Below are the code and all the weights of a small trained network. Each question names an input and a target symbol and asks about switching units off, where a switched-off unit gives its printed mean instead of its output.

import numpy as np


def w(rows, s, z=0):
    codes = np.array(rows[::2]) - 128.0
    scale = np.full(codes.shape[1], s)
    scale[-1] = z or s
    return codes * scale


def norm(h):
    return h / np.sqrt((h * h).mean(-1, keepdims=True) + 1e-5)


def f(y):
    return np.maximum(y, 0)


def softmax(a):
    e = np.exp(a - a.max(-1, keepdims=True))
    return e / e.sum(-1, keepdims=True)


def log_softmax(a):
    a = a - a.max(-1, keepdims=True)
    return a - np.log(np.exp(a).sum(-1, keepdims=True))


def net(x, mask):
    ids = ['ΘΛΞΦΨαβγδζημπστω'.index(c) for c in x.split()]
    T = len(ids)
    res = E[ids] + P[:T]
    u = 0
    for l in range(2):
        r = norm(res)
        for j in range(3):
            rows = slice(2 * j, 2 * j + 2)
            q, k, v = (r @ M[l][rows].T for M in (Q, K, V))
            z = softmax(np.where(np.tri(T) > 0, q @ k.T / 2**0.5, -1e9)) @ v
            o = O[l][rows]
            res = res + np.where(mask[u + j], z, o[:, -1]) @ o[:, :-1]
        u += 3
        y = f(norm(res) @ A[l][:, :-1].T + A[l][:, -1])
        res = res + np.where(mask[u : u + 8], y, B[l][:, -1]) @ B[l][:, :-1]
        u += 8
    return log_softmax(norm(res)[-1] @ U[:, :-1].T + U[:, -1])


Q, K, V, O, A, B = {}, {}, {}, {}, {}, {}
E = w([
[181,144,89,137,145,147,156,133,116,71,123,125],'Θ',
[168,126,84,139,149,104,148,143,138,103,60,164],'Λ',
[182,153,113,142,111,133,163,131,147,131,139,134],'Ξ',
[176,161,95,151,81,133,91,152,126,93,181,133],'Φ',
[194,100,126,172,146,172,154,101,147,125,80,134],'Ψ',
[147,195,114,255,136,84,128,116,118,160,104,102],'α',
[133,195,109,116,88,76,110,179,112,144,144,171],'β',
[173,105,94,141,109,123,83,108,166,128,123,93],'γ',
[163,97,134,182,77,104,69,121,169,163,79,152],'δ',
[143,143,146,143,109,110,156,137,150,217,88,188],'ζ',
[121,100,121,127,225,114,79,142,155,160,161,152],'η',
[139,83,178,82,93,143,91,122,167,70,95,101],'μ',
[142,158,175,106,158,148,133,121,78,101,111,130],'π',
[134,121,135,150,144,123,56,110,102,84,59,118],'σ',
[130,171,184,134,78,176,119,123,130,178,197,109],'τ',
[144,102,169,159,132,188,67,81,131,115,141,60],'ω',
],0.0035)
P = w([
[190,122,130,168,150,143,150,226,191,80,165,187],'0',
[210,131,138,165,126,123,150,116,166,48,189,255],'1',
[42,164,190,174,165,115,146,111,213,51,157,176],'2',
[146,99,111,157,78,167,163,191,107,118,132,137],'3',
[247,111,140,128,112,104,118,131,113,125,167,188],'4',
[39,28,179,128,103,58,157,85,62,134,158,94],'5',
[133,138,112,130,85,172,143,163,97,145,91,93],'6',
[236,162,142,79,152,118,78,90,126,154,122,144],'7',
[147,73,159,70,117,63,116,79,38,193,130,69],'8',
[116,163,100,91,98,193,108,129,81,195,49,57],'9',
[195,161,149,55,159,128,46,93,116,207,98,99],'10',
],0.0037)
Q[0] = w([
[74,133,10,78,154,143,165,161,101,152,107,95],'L0H0',
[130,56,134,179,170,175,31,238,124,216,140,146],'L0H0',
[213,54,153,111,110,66,118,99,53,163,150,103],'L0H1',
[3,128,177,154,122,37,203,12,131,92,160,120],'L0H1',
[70,56,142,181,144,92,151,188,103,142,217,183],'L0H2',
[107,96,84,112,216,191,65,212,77,211,115,126],'L0H2',
],0.0053)
K[0] = w([
[183,117,71,69,175,93,136,130,161,148,143,163],'L0H0',
[123,145,144,86,155,105,94,36,101,175,114,84],'L0H0',
[25,115,188,106,98,105,151,2,107,83,116,92],'L0H1',
[103,101,157,182,194,106,151,184,197,81,173,156],'L0H1',
[141,132,142,182,150,121,152,156,212,50,159,200],'L0H2',
[149,95,151,112,220,88,91,131,158,139,195,170],'L0H2',
],0.0058)
V[0] = w([
[87,72,179,60,190,157,80,147,151,150,183,144],'L0H0',
[132,100,122,152,196,26,125,108,151,136,197,126],'L0H0',
[99,136,251,149,157,198,55,212,41,131,96,144],'L0H1',
[128,158,216,50,112,122,71,58,19,99,84,218],'L0H1',
[59,61,83,85,187,200,90,184,155,144,192,179],'L0H2',
[67,96,185,188,67,149,129,130,103,117,121,97],'L0H2',
],0.0022)
O[0] = w([
[210,113,92,115,77,159,113,128,134,100,141,175,158],'L0H0',
[191,116,110,56,133,85,94,49,89,146,141,162,251],'L0H0',
[150,131,230,142,148,126,88,126,41,69,131,253,167],'L0H1',
[88,122,177,169,143,192,104,243,91,115,103,188,55],'L0H1',
[25,117,54,153,120,213,145,116,115,150,112,140,185],'L0H2',
[169,120,161,164,147,106,100,212,175,160,136,107,37],'L0H2',
],0.0027,0.0016)
A[0] = w([
[167,149,108,127,168,124,124,144,147,145,124,136,38],'L0N0',
[129,187,124,165,160,90,175,137,105,161,129,100,100],'L0N1',
[130,95,106,134,125,174,128,244,126,165,120,98,121],'L0N2',
[117,127,117,145,3,190,164,122,89,98,89,141,41],'L0N3',
[151,137,174,154,141,71,128,124,117,139,141,105,145],'L0N4',
[124,84,156,34,130,147,97,134,165,96,143,137,149],'L0N5',
[85,126,118,125,113,184,128,97,120,124,143,145,81],'L0N6',
[160,160,98,132,51,144,121,79,92,107,83,149,5],'L0N7',
],0.0037,0.002)
B[0] = w([
[149,142,92,133,99,116,113,95,122,130,151,174,187],'L0N0',
[161,117,110,102,48,177,156,138,111,113,95,142,195],'L0N1',
[98,200,93,100,184,151,115,67,197,119,110,133,195],'L0N2',
[176,205,196,123,168,87,93,135,199,118,110,105,198],'L0N3',
[105,112,86,101,100,194,129,124,104,115,128,165,248],'L0N4',
[163,183,81,154,70,146,157,113,79,161,89,147,241],'L0N5',
[95,99,100,122,134,146,162,121,77,110,134,157,151],'L0N6',
[131,106,114,136,178,129,116,253,178,177,136,57,194],'L0N7',
],0.0033,0.0017)
Q[1] = w([
[149,58,122,125,90,107,146,120,50,132,151,138],'L1H0',
[10,56,120,155,114,106,198,182,127,110,138,69],'L1H0',
[68,34,123,137,109,110,184,164,73,125,149,88],'L1H1',
[50,161,132,143,151,138,147,150,200,104,126,86],'L1H1',
[237,209,125,121,135,146,68,102,149,152,106,174],'L1H2',
[94,179,136,133,162,147,117,142,207,105,121,118],'L1H2',
],0.011)
K[1] = w([
[2,87,174,163,96,89,155,35,115,85,167,161],'L1H0',
[139,126,72,176,129,105,195,149,191,27,159,204],'L1H0',
[102,107,110,198,114,92,195,104,182,49,184,186],'L1H1',
[207,136,60,178,135,136,165,188,181,114,151,156],'L1H1',
[114,146,145,74,138,145,53,120,67,207,80,75],'L1H2',
[229,152,81,126,140,164,131,217,158,139,114,120],'L1H2',
],0.008)
V[1] = w([
[117,205,119,110,125,146,173,149,74,75,231,105],'L1H0',
[104,158,200,133,47,213,107,110,157,226,238,125],'L1H0',
[74,143,105,92,192,42,108,182,131,199,151,180],'L1H1',
[101,135,103,41,22,99,98,180,162,81,115,159],'L1H1',
[108,206,108,227,60,66,148,115,84,182,74,161],'L1H2',
[120,137,87,188,106,135,1,127,100,72,186,61],'L1H2',
],0.005)
O[1] = w([
[182,230,158,67,168,142,80,95,117,136,103,118,43],'L1H0',
[178,200,173,175,113,162,168,45,226,111,123,208,57],'L1H0',
[120,204,117,142,116,2,144,154,128,106,130,171,2],'L1H1',
[88,118,96,69,47,121,94,155,138,214,72,184,52],'L1H1',
[107,144,82,40,190,177,156,189,183,54,135,151,143],'L1H2',
[135,154,135,102,55,139,43,93,111,35,161,115,92],'L1H2',
],0.0066,0.0011)
A[1] = w([
[137,77,133,110,108,134,103,124,89,110,147,67,78],'L1N0',
[132,158,110,137,131,146,120,165,136,135,122,93,164],'L1N1',
[152,133,114,185,118,1,128,89,112,120,184,155,4],'L1N2',
[132,117,164,144,145,153,99,162,93,136,129,139,142],'L1N3',
[109,79,126,155,118,110,114,177,122,93,163,145,104],'L1N4',
[175,113,100,105,107,118,140,119,125,125,135,133,160],'L1N5',
[159,132,170,141,130,155,90,103,125,103,144,133,120],'L1N6',
[159,121,133,111,178,132,130,106,107,162,116,117,107],'L1N7',
],0.009,0.0036)
B[1] = w([
[153,171,93,157,175,124,117,121,169,150,121,155,184],'L1N0',
[133,109,141,96,118,140,147,85,117,121,81,127,161],'L1N1',
[254,93,79,112,58,117,183,88,115,112,34,99,255],'L1N2',
[179,109,167,110,127,149,134,164,90,101,124,169,160],'L1N3',
[115,167,170,157,86,121,125,135,138,83,107,109,165],'L1N4',
[64,129,125,146,126,116,117,121,137,147,156,114,177],'L1N5',
[78,90,122,109,143,72,142,137,92,122,137,114,161],'L1N6',
[111,157,160,128,79,133,147,145,160,125,143,96,173],'L1N7',
],0.0083)
U = w([
[185,208,133,104,213,139,66,128,85,216,113,71,18],'Θ',
[62,97,101,116,165,60,130,204,86,170,90,69,178],'Λ',
[62,177,169,102,80,135,174,114,179,204,139,18,70],'Ξ',
[72,163,116,54,70,98,31,84,83,122,147,88,109],'Φ',
[148,94,152,247,193,172,181,154,139,146,164,81,59],'Ψ',
[114,104,79,41,182,193,144,133,160,41,147,112,156],'α',
[107,214,100,40,115,81,110,169,133,157,104,215,79],'β',
[92,125,29,178,159,95,67,67,201,159,158,103,126],'γ',
[49,113,136,185,45,129,137,166,173,53,135,143,126],'δ',
[109,116,108,155,190,87,229,166,180,161,119,230,46],'ζ',
[204,104,96,126,71,89,163,96,120,105,63,106,250],'η',
[117,44,130,119,98,203,86,134,116,216,125,215,162],'μ',
[149,134,254,86,108,136,176,205,48,111,148,159,15],'π',
[156,176,128,181,149,141,40,196,91,54,116,195,230],'σ',
[157,195,201,144,152,139,132,55,166,115,136,244,129],'τ',
[127,51,178,153,131,152,72,36,71,83,198,88,47],'ω',
],0.0069,0.0015)

Each question gives the input, a string of symbols that net reads in full, and the target symbol t.
The units are the heads (2 rows each of Q, K, V and O) and the neurons (one row each of A and B). Each row of codes is followed by its name. A weight is (code - 128) times the scale printed after its matrix; where a second scale follows, it is the last column's (O, A, B and U).
mask holds one flag per unit, layer by layer, with each layer's heads first. A switched-off unit (its flag False) gives its mean, the last column of its rows in O or B, instead of its output. The means were averaged over made-up inputs and are rounded, as every weight is.
A unit's drop is (log p(t) with every unit on - log p(t) with that unit switched off) / (log p(t) with every unit on - log p(t) with every unit switched off).
The circuit of an input: a set's keep is (log p(t) with only the set's units on - log p(t) with every unit switched off) / (log p(t) with every unit on - log p(t) with every unit switched off). Starting from the 12 units with the biggest drops (on a tie, the unit counted first), units are removed one at a time, each time the one whose removal leaves the highest keep (on an exact tie, the one counted first), for as long as the keep stays at least 0.8.
units of the circuit, in order: the units of the circuit, biggest drop first
unit that matters most: the unit with the biggest drop
k most important neurons: the k neurons with the biggest drops, biggest first
heads that matter: for each layer, one digit per head in row order, 1 if its drop is at least 0.15 and else 0, layers parted by /
input η η α π μ Ξ, target α: heads that matter	000 / 001
input π η η Ξ η η η Λ η η π, target π: units of the circuit, in order	(L0H1, L1N2, L1N3)
input π η Ξ η Ξ α δ η μ, target α: heads that matter	000 / 001
input α δ Ξ Θ γ η, target Ξ: units of the circuit, in order	(L1N7, L1N2, L1H0)
input Ξ Φ η η Ξ α Λ ζ, target ζ: unit that matters most	L1H2
input Λ Ψ Λ η Ξ η, target Λ: heads that matter	000 / 100
input η Ξ τ α α ζ, target τ: heads that matter	000 / 100
input τ η Λ τ Ξ μ η τ η, target μ: heads that matter	000 / 010
input ω Ξ Θ, target ω: heads that matter	000 / 011
input η τ η η α γ η μ ζ η, target μ: heads that matter	010 / 100
input Λ Ξ β α α Ψ η Λ α, target Ψ: 2 most important neurons	(L1N2, L1N0)
input Ξ Θ η δ τ η α η Ψ μ Ξ, target μ: units of the circuit, in order	(L1H1, L1N2)
input τ Ψ ω η σ μ, target ω: 2 most important neurons	(L1N2, L1N6)
input Θ η Ξ η μ Ξ η η η, target Ξ: units of the circuit, in order	(L1N7, L1N2)
input β μ Ψ η μ η α ζ η τ, target τ: units of the circuit, in order	(L1H0, L1N2)
input Λ σ α μ Λ η, target α: units of the circuit, in order	(L1H2)
input μ Λ ζ μ Θ ω μ μ δ σ η, target σ: 2 most important neurons	(L1N2, L1N0)
input β Ξ Λ η β Ξ σ Θ π, target Ξ: units of the circuit, in order	(L1N7, L1N2)
input η Ψ Λ Ξ α Ξ Ψ α Ξ μ, target μ: heads that matter	001 / 110
input Ξ α η α η β Ψ Ψ η, target β: heads that matter	000 / 011
input α Ψ α η σ Θ Ψ η η, target Θ: heads that matter	000 / 100
input Ξ η Ψ δ, target δ: unit that matters most	L1H0
input η η α Ξ Λ α α σ Θ η, target α: heads that matter	001 / 001
input Θ μ ζ η Λ α η, target Λ: heads that matter	001 / 100
input σ Ψ ω α Ξ α η τ ζ α Θ, target ζ: heads that matter	000 / 101
input Ξ Λ μ γ Θ η ζ α α σ Λ, target σ: 2 most important neurons	(L1N2, L1N0)
input δ Ξ η σ η Ξ τ Φ, target τ: units of the circuit, in order	(L1H0)
input Ψ α η η μ α δ α Λ α σ, target σ: heads that matter	000 / 100
input μ α Λ α ζ π, target Λ: units of the circuit, in order	(L1H0, L1N2)
